In the rows, 128 means zero.
Each row of numbers belongs to one of the objects below and depends on some of the facts about them. Some rows are named. Which object is each other row?

There are 3 kinds of fact about the objects: ψ, χ, Σ.
biklu ψ skatis,brokem
bomo ψ skanes
brepem ψ flimu
bripor ψ klistas,brokem
brofes ψ brokem,piflun,buplil,plenos
brofor ψ plenos
brokem ψ klato,skanes
bromur ψ piflun
broplom ψ fazo
brutana ψ sirezes
buplil ψ piflun
butal ψ fazo,gilo,drikilo
dafu ψ fudro,drisi,skatis
dinodri ψ fazo,piflun,skanes
dobi ψ skanes
drigu ψ klato,skanes
famu ψ klatu
fediva ψ fatrastik
flimu ψ skanes
flivemis ψ pilun
flufos ψ motrim
fudro ψ skanes
fusapla ψ greza,bripor,kiga
gilo ψ fazo,drikilo
gogre ψ dobi,fazo,brokem
granir ψ nizem,klato,skanes
grapla ψ dobi
grarok ψ drikilo
greplistim ψ skanes
greza ψ buplil
klalete ψ brokem
klatu ψ fediva
klime ψ greza,muvebrok
klistas ψ skanes
klotegrus ψ riske
klovar ψ kodugrel,flimu,skanes
mepler ψ flimu
motrim ψ brokem,buplil,fatrastik
muvebrok ψ piflun
nefedas ψ brokem
nizem ψ pilun
plenos ψ brokem
pludrim ψ klalete
ponen ψ rezo,skanes
regek ψ notre,skanes
rezo ψ plenos,tromom
riske ψ fazo,gogre,skanes
sirezes ψ kodugrel,klato
skeber ψ dinodri,skanes
skedrum ψ nobek,skanes
sorur ψ fediva
stagrar ψ piflun,pludrim
sugroman ψ brutana
tribraple ψ pilun,dobi,sorur,skanes,sirezes
trodron ψ dobi
trogrun ψ gilo
tromom ψ fazo
vubepli ψ piflun,flimu
vusil ψ skatis,skanes,klaflem
χ b <- biklu,bomo,bripor,brofes,brofor,butal,dinodri,dipla,drufogu,fatrastik,flufos,greza,klaflem,klato,klobas,nefedas,nizem,pludrim,sirezes,skedrum,trobru,trogrun,vubepli
χ c <- brepem,drigu,fediva,flaskik,flimu,granir,klatu,kori,liflor,piflun,pilun,plenos,ponen,trodron
χ e <- brokem,flivemis,fudro,klalete,klime,kuban,kure,miklises,pudra,regek,tromom
χ d <- bromur,dafu,dobi,gilo,gitek,klistas,motrim,sedi,skeber,skudrok
χ a <- broplom,brutana,dragil,dratrutas,drikilo,grapla,greplistim,klotegrus,klovar,kodugrel,muvebrok,nobek,notre,pateple,plilefem,riske,skanes,skatis,sorur,stagrar,steflol,sugroman,tribraple
χ f <- buplil,drisi,famu,faskepos,fazo,fusapla,gogre,grarok,kiga,mepler,pobel,rezo,sino,stuten,vusil
Σ h <- biklu,brokem,drufogu,flivemis,gilo,granir,grapla,klatu,klime,klistas,kori,miklises,pludrim,ponen,skatis,skudrok,steflol,stuten,tribraple
Σ g <- bomo,bripor,brofor,bromur,broplom,dinodri,dobi,dragil,drigu,fatrastik,fazo,flaskik,flimu,flufos,fudro,fusapla,gitek,grarok,greplistim,greza,klaflem,klalete,klato,klobas,kodugrel,kure,mepler,muvebrok,nizem,nobek,notre,piflun,pilun,regek,rezo,riske,sino,skeber,skedrum,sorur,sugroman,trodron,trogrun,tromom,vubepli,vusil
Σ i <- brepem,brofes,brutana,butal,dipla,fediva,klovar,liflor,motrim,nefedas,plilefem,pobel,pudra,sedi,sirezes,skanes,stagrar
Σ j <- buplil,dafu,drikilo,famu,faskepos,gogre,kiga,klotegrus,kuban,pateple
Σ k <- dratrutas,drisi,plenos,trobru

Known rows:
pudra: [127 106 131 146 207 132 160 100  82  96  81 122 171 153 156 131 129  90
  94 142 116 100 132 113 133 174 164 163 200 112 161 142 190 104 168 144
 149 126 164 109 100  98 135  95 116 117 154 131  61]
klalete: [102  81 105 164 194 138 118 119 113  96 144 179 156 176 164 176 155  93
  95  98 109  97 168 132 150 142 147 133 173 149 177 177 157 109 119 128
 106 113 152 154  90 116  63 127 119 126 156 107 105]
trobru: [148 116 114 127 220 116 140  83 106  94 110 122 175 153 146 139 150 127
 115 156 111 113 142 117 141 165 139 143 191 129 142 136 176  92 191 127
 120 118 150 130 108 100 145 109 110 121 163 108  55]
flufos: [126 113 107 138 194 120 142 120 130 109 129 150 169 165 141 165 152  98
 113 111 141 119 155 125 109 124 137 132 194 137 149 138 151  96 142 102
 111 132 139 152  95 119  88 127 132  95 167  96  95]
gogre: [168  87 110 131 202 118 135 109 162  84  84 163 165 168 159 159 202  87
 106 164 123  90 177 209 128 158 143 111 190 179 130 182 167  86 166 163
  58  80 175 168 109 134  78 105 100 121 163  60 107]
brutana: [146 127 119 119 197 142 171  82 102  95  52 128 191 161 142 124 131  88
  74 136 104 126 120 133 148 150 179 173 176 116 167 152 178 117 158 104
 133 150 158 127 123 111 114 119 111  83 144 114  82]
dafu: [141 118 113 127 199 129 143 115 137 105  87 169 157 163 124 153 177  86
 130 155 112  90 163 181 106 153 169  88 204 175 136 138 160  83 179 166
  57  75 155 172 126 132 103  99 116 121 175  85  88]
kuban: [138 118 110 141 191 115 138 129 116  96  95 177 137 136 143 150 157 108
 121 159  92  85 166 175 107 164 177  86 217 181 139 148 180  87 165 160
  69  62 150 153 111 109 121  84 119 133 169  94  66]
dinodri: [106  83 118 121 191 119 175 113 157 105 132 155 183 155 141 182 168 112
 105 110 141 128 148 150  82 145 101 139 200 111 115 130 165  95 126 137
 106 128 113 126 101 125  73  99 112 105 151  84  88]
dratrutas: [142 119 103 131 206 111 146  83 102  98  82 136 170 147 147 135 143 139
  85 149  89 127 129 136 149 164 162 151 192 131 144 142 177 106 176 126
 111 137 140 122  99  91 139 125  94 115 157 109  58]
skeber: [112  93 143 117 189 130 163 130 122 112 128 161 170 179 133 197 158 109
 110 116 150 113 136 135  91 149 133 142 198 125 135 107 164 107 143 140
  98 126 120 139 105 114  65 113 108 114 189 106 100]
gitek: [129 102 114 158 190  98 135 129 118 112 125 145 151 162 140 166 154 105
 121 117 155 116 159 117 105 137 148 137 221 138 141 116 163  99 162 126
 105 123 144 135  83 110 102 126 115 124 192 111  86]
nizem: [136 117 104 140 192 125 146 119 127 119 125 152 167 164 137 172 147  98
 118 119 141 120 157 123  99 125 152 132 198 134 159 138 157 102 149  93
 108 133 139 157 105 117  87 134 136  77 166 103  92]
motrim: [118  97 126 145 222 147 148  74  98  90  94 115 194 191 139 123 156  64
 112 125 119 109 138 110 173 164 161 167 173 126 177 150 166 108 162 147
 139 138 195 146 110 131  93 125 117 128 145 110  98]
plilefem: [143 112 121 142 200 125 158  90  89  82  61 123 181 139 150 117 125 111
  83 129  99 126 115 128 144 168 170 166 190 118 146 134 174 107 167 129
 142 152 159 107 100  90 132 118  98 110 142 115  79]
fatrastik: [138 108 105 154 193 105 132 126 117 113 130 145 161 142 137 159 142 111
 121 114 142 120 157 122 105 124 147 127 211 134 145 131 162  92 158  98
 110 125 142 148  84 101 103 126 123 102 173 104  82]
ponen: [131 109 138 114 189 146 168 116 120  97  85 159 171 173 131 169 150 100
  98 118 115 109 131 155  87 150 136 127 184 117 129 109 159 107 145 142
 105 127 127 152 123 113  84 120 119 107 174 102 113]

Which object is each row?
No name comes twice in this set of rows, the named rows included.
[151 121 121 130 222 114 138  97 107  89 105 108 171 157 149 139 161 111
 121 154 137 123 136 132 156 170 159 160 200 138 133 135 174 102 197 132
 112 131 167 123  99 100 128 119  93 128 167 106  60]	drisi
[157  75 110 148 188  80 137 135 148  99 114 145 162 150 172 166 176 112
 107 129 174 122 170 153  96 141 129 156 219 133 135 149 174 100 160 126
 111 123 151 117  67 117  93 122 100 103 178 102  88]	fazo
[ 80 107  77 140 175 100 185 100 156 103 109 162 182 132 131 157 153 114
  98  76 122 150 141 142 131 123 153 139 209 150 124 124 173 109 113 123
  94 158 107 125 100 133  87 104 122 101 129  85  66]	muvebrok
[137 109 130 150 212 129 153  95  90 101  77 102 180 174 141 131 140  89
 112 141 134 114 134 112 124 174 154 166 202 119 147 126 175  93 182 145
 144 139 179 120 102 109 134 114 115 123 168 127  78]	sedi
[138  97 113 154 203 134 129 114 117  91 111 150 167 166 148 153 153  78
 104 107 104 103 147 143 129 139 140 128 173 140 147 147 159  94 144 135
 118 113 164 166  99 116  70 117 129 119 154  92 118]	biklu
[151 127 101 121 185 113 152 108 149  95  65 186 156 141 133 146 176 114
  99 152  77 104 157 200 109 148 179 102 196 173 133 153 169  91 148 149
  59  91 134 162 120 116 110 101 111 107 151  80  85]	klotegrus
[105 114 103 128 199 123 195  69 122  86  62 123 206 145 138 118 148  90
  91 109 102 135 118 130 152 155 161 175 190 125 145 141 183 112 143 136
 131 159 146 113 118 120 113  90 106 108 125 103  66]	stagrar
[139 112 125 155 191 110 145 131 106 100  93 138 155 164 143 153 145  90
 117 120 144 103 146 133  95 149 150 132 220 144 131 124 166  95 169 146
 110 121 160 151  92 114 102 110 127 122 177 111  86]	skudrok
[124  92 107 156 203 135 116 113 122 104 145 156 165 164 146 170 160  96
 111 102 122 106 162 128 146 128 131 124 172 138 157 154 148 100 142 114
 111 126 156 161  94 120  61 140 124 123 163  91 117]	bripor
[ 97  98  85 154 188  87 159 112 141 113 117 146 171 134 127 142 154 117
 122  84 135 131 152 126 110 125 136 129 217 135 124 111 157  94 149 131
 102 144 117 133  87 126 102 103 125 123 157  98  70]	piflun
[ 79 103  95 144 193  99 177 110 148 111 129 147 181 163 129 162 165  85
 129  91 156 132 156 124 116 139 135 141 218 146 132 118 164  94 140 140
  97 141 131 133 100 145  83  93 124 118 148  97  71]	bromur
[143  79  98 138 170  89 150 111 157 112  92 167 168 158 167 165 168 122
  77 118 124 122 163 163  94 132 132 161 194 124 146 171 166 107 122 109
 108 133 121 115  86 124  92 130 111  66 155 102  88]	broplom
[145 137 113 132 182 132 160 109 123 119  77 146 165 182 128 148 147  73
 114 126 116 114 145 137  95 125 178 127 204 143 166 132 149  99 149 102
 101 134 158 171 120 130  90 128 143  69 168 108  98]	klatu
[145 114 134 137 217 122 155 100 101  89  75  96 183 164 154 128 144  84
 110 141 140 118 124 121 141 167 165 169 202 127 144 126 179 111 189 143
 146 139 179 117 100  98 116 112  98 129 159 110  76]	pobel
[128 115 122 124 205 144 178  73 108 102  66 111 200 180 130 129 141  84
 102 130 113 126 119 116 127 158 151 165 187 108 151 136 165 103 173 129
 136 152 159 135 119 122 117 114 119 100 149 111  76]	brepem

The same objects again, as new rows of numbers:
Named rows:
kodugrel: [122 118 140 117 101 137 112 115 122 117 134 126 114 124 114 122 128 125
 137 131 123 120 121 121 103 124 123 124 130 109 121 116 106 111 142 147
 113 127 131 125 122]
tribraple: [121 150 133 115 123 123 141 132 107 123 138 135 114 122 123 123 127 133
 106 124 103 143 125 131 163 123 123 150 124 106 121 142 120 130 119 122
 125 132 114 129 134]
klalete: [121 129 130 117  98 141 111 116 125 116 123 125 114 131 128 123 128 122
 130 129 115 113 127 120 103 123 125 123 125 111 120 114 105 116 127 134
 116 127 126 126 123]
miklises: [117 151 128 116 127 138 135 140 109 122 134 139 114 132 149 116 129 126
 108 127 101 138 135 137 159 123 122 146 129 104 119 133 106 121 127 117
 139 116 113 129 144]
mepler: [123 126 132 120 102 122 120 112 127 115 146 133 113 122 116 118 131 142
 130 129 126 122 114 118 101 123 125 127 128 131 124 128 115 116 122 141
 116 123 121 117 127]
brokem: [117 157 128 116 133 137 131 135 109 120 135 140 114 134 149 124 126 122
 105 126 101 139 132 142 158 123 122 146 132 107 119 129 105 115 125 120
 141 116 111 127 141]
brutana: [121 117 148 140 137 125 113 114 133 134 152 114 136 119 117 125 119 124
 131 129 127 135 121 132 105 122 121 125 120 158 120 119 117 115 151 120
 119 132 111 118 144]
broplom: [125 134 127 117  93 119 122 114 142 115 128 128 115 126 114 121 143 129
 123 133 120 123 145 117 102 123 137 129 124 121 122 136 119 133 138 148
 119 133 115 135 123]
flufos: [154 153 129 144 102 137 131 112 140 116 118 127 137 126 152 118 127 126
 131 129 105 110 118 120 102 124 122 139 143 134 118 122 108 118 117 153
 117 129 122 107 134]
kori: [117 150 130 119 113 122 135 122 112 114 146 119 114 136 156 122 159 119
 111 127 100 127 151 134 150 122 119 160 120 109 121 132 122 113 124 115
 145 106 111 125 161]
brofor: [124 144 126 121  97 135 122 113 127 115 132 131 114 136 133 121 123 130
 127 129 126 113 114 123 106 123 125 125 127 126 121 124 106 114 123 137
 116 118 126 126 128]
kure: [122 130 128 116 104 140 115 113 126 116 124 124 113 133 123 119 128 126
 128 130 116 109 134 118 103 122 127 123 127 111 123 114 103 119 133 139
 118 127 127 123 125]
fatrastik: [128 125 137 120  95 137 132 123 133 117 116 110 118 139 125 115 126 123
 150 128 125 109 119 120 102 125 122 138 127 114 122 117 107 118 119 117
 126 108 155 122 134]
faskepos: [119 120 135 114 138 119 127 155 112 144 123 111 115 118 124 122 127 133
 105 126 119 145 120 149 202 141 125 147 122 108 120 132 121 116 124 114
 145 111 113 120 143]
vusil: [119 119 135 118 114 133 116 116 112 115 155 139 111 138 117 122 138 138
 136 130 130 142 119 119 104 123 133 125 125 115 121 119 105 113 151 166
 114 113 119 119 122]
skedrum: [122 134 130 117 100 133 121 113 131 117 131 131 110 137 135 119 128 132
 130 131 125 110 116 122 100 123 122 127 129 121 120 120 104 114 128 138
 115 117 129 122 130]
klotegrus: [118 136 130 117 135 125 134 135 112 132 144 120 133 120 132 131 125 127
 110 126 102 154 134 142 177 123 123 145 118 127 118 142 132 118 145 116
 132 124 109 129 161]

Name these rows:
No name comes twice in this set of rows, the named rows included.
[119 119 135 117 114 121 137 151 121 128 117 120 144 126 120 134 143 121
 109 129 103 151 166 144 221 125 147 129 124 123 120 142 136 140 168 120
 143 115 111 138 164]	drikilo
[119 128 133 114  94 121 136 115 151 117 119 116 112 147 107 134 141 120
 130 142 147 109 161 113 135 125 134 125 129 139 120 153 147 169 146 118
 110 115 113 154 123]	grarok
[124 126 134 146  99 120 124 130 147 130 122 112 154 122 126 141 121 125
 120 143 143 132 128 131 134 137 165 127 122 178 115 136 138 127 172 118
 125 114 112 128 141]	butal

The same objects again, as new rows of numbers:
Some objects and their rows:
sirezes: [106 149 145 123 159 112 131 112  58 102 151 140 130 136  96 155 165 123
 163 105 153 133 156 126  88  73 117 124 149 166 125 145 102 155 145 156
 101 147 151 105  98]
klato: [130 110 161 158 144 131 132  84 109 147  92  86 126 170 105 124 130 136
 134 131 155 120 157 118  84 143 132 146 133 135 132 112 152 124 112 105
 176 112 129 142 153]
gogre: [127 135 111 103 119 126 130 125 100 100 113 178  78 101 113 130 148 101
 130 109 122 129 128 139 126 125  81 105 108 135  83 131 147 138 127 123
 122 135 113 103 149]
klaflem: [113  90 147 138 108 142 137  99 135 137  82  67 108 162  90 143 125 142
 157 119 158 122 142 135 112 163 128 134 140 113 133 110 125 116 112 100
 181 114 115 154 175]
gilo: [ 98 135 192  93 137 152  90 154 145 157 166 165 202  97 112 148  48 146
 150 146  95 124 151 134 148 143 127 123 163  93 155 114 125 111 117 123
  71 129 134 133 166]
biklu: [107 139 160 115 104 108 123 166 174 117 145 140 234 107 174 132  85 135
 171 131 112 115 119 130 164 135 177 121 166 115 141 153  92 113 140 116
 109 139 116 118 121]
flufos: [151 125 106 148 144 116 148 141 149 128 104  97 141 148 143  98 121 152
  84 147 114 131 131 110 162 157 144 143 131 152 133 148 138 129 129 100
 136  99 109 116 119]
broplom: [152 101 112 133 139 140 122 158 146 150 113 145  94 113 133 113 124 125
 102 127 117 129 136 125 186 153 126 145  98 127 169 117 142 145 132 117
 135 110 122 125 147]
granir: [108 148 148 134 118 100 113 151 163 133 157 156 224 105 160 134  87 147
 146 131 128 123 116 134 121 124 170 123 152 119 143 144  98 114 146 143
 117 140 128 134 110]
dragil: [151 111 121 148 123 139 128 116 133 147 111 117  96 144 127 111 136 124
 103 137 139 120 129 131 135 140 132 137 113 124 139 103 146 128 124 125
 165 120 122 145 138]
fusapla: [169 131 113 130 113 138 168 146 129 132 121 125 104 130 158  89 135 105
  78 148 106 119 120  99 168 154 130 134  80 116 111 113 162 133 119 100
 141 115 112 133 136]
drisi: [110 111 120  76  58 127 127 124 115  70 124 112  84 126 106 197 126  99
 175  82 147 103 114 170 106 108 120 100 145  61  75  88 124 134 127 146
 140 154 146 159 153]
kuban: [126 135 100 116 144 120 105  85 139 131 113 146  89 113 119 126 151 115
 153 115 134 147  88 132 107 122  79 116 109 158 123 192 140 116 102 135
 123 152 125 103 108]
faskepos: [118 135 104 108 114 125 130 122 110  96 115 177  74 112 120 133 154 106
 129 117 130 128 126 132 120 124  87 101 105 137  80 126 158 139 127 124
 121 135 118 103 147]
skatis: [109 130 176 103  72 139 115 125 160 133 145 129 174 123 154 145  94 113
 182 126 132 112 105 159 104 124 160 108 165  61 113  92 107  85 123 143
 141 152 136 157 152]
stuten: [105 150 173 104  92 128 116 145 142 130 157 172 179 122 175 123  85 105
 149 144 107 110 123 141 120 120 168 113 159  80 114  90 131  99 133 139
 109 143 130 132 142]
flaskik: [136 112 128 159 138 141 132 112 136 152 110  98 124 138 111 124 125 156
 102 142 144 123 136 121 121 149 124 142 112 126 128 127 140 129 124 117
 154 111 123 147 146]

Which object is each row?
No name comes twice in this set of rows, the named rows included.
[118 149 171 111  98 127 108 135 153 138 163 164 191 116 171 129  94 114
 152 143 104 114 111 142 109 115 156 121 158  86 133 113 115  93 134 141
 120 145 135 133 122]	steflol
[102 141 178 116 117 116 112 134 150 133 149 134 223 125 162 137  80 136
 166 149 109 119 129 132 121 132 166 126 180 109 137 141 104  96 128 123
 107 137 133 122 133]	drufogu
[134 138 108  94 119 110 109 122 113 100 158 142 116 114 137 168 137 104
 126 118 125 120 113 149 100  84 105 120 138 104  99 122 129 141 134 145
 113 145 160 132  99]	dratrutas
[128 143 116  98 126 141 134 130  86 110 162 141  86 109 111 162 172  96
 130 111 114 145 129 144 125  74 104 111 130 143 106 119 102 140 143 165
  90 149 151 114 103]	plilefem
[112 166  46 134 109 104 101 150 143  76 113 189  65 146 151  85 158 177
  60 139  79 145 122 192 104 104 116  98 203 146  30 100 151  94 158 149
  92  82 102  58  93]	famu
[ 97 112  87 122 114 118 135 153 142  73  97 142 119  88  84 150 137 152
 150  83 144 144 105 128 172 149 107  96 101 157 100 168 118 156 138 113
 125 132  99 112 144]	dafu
[121 134 122 102 137  91 114 119 113  92 147 119 151 122 128 179 123 130
 147 122 132 123 140 134 106  96 105 118 156 124 106 158 124 143 129 129
 104 142 157 114 106]	trobru
[135 124  91 115 133 114 120 151 135 104 122 184  91  79 121 126 145 117
 134 109 124 138 106 137 165 126  88 112  98 161 115 169 129 149 132 125
 118 139 113  96 121]	klotegrus
[126 143 108 103 137 130 116 104  97 120 161 120  84 121 121 141 165 101
 159 104 127 154 102 141 114  87 104 128 139 146 141 159 101 129 127 173
  79 161 152 119  79]	pudra
[128 139 130  95 113 138 133 106  73 115 156 129  72 121  99 171 170  97
 154 100 129 145 128 150  91  74  98 111 130 131 105 105 103 135 133 165
 107 153 151 132 111]	skanes
[148 153 143  91 107 144 149  71  92 128 122 143  77 127 111 137 151  83
 106 150  97 133 117 111  77 122  50  96  96 112  25 128 161 105  91 109
 124 145 130 122 152]	kiga
[132 102 101 139  95 129 150 172 139 106 101 130  94 128 131 110 136 116
 123 111 145 116 129 127 184 157 154 130  91 113 138 100 148 152 139 122
 159 114 104 135 151]	vusil

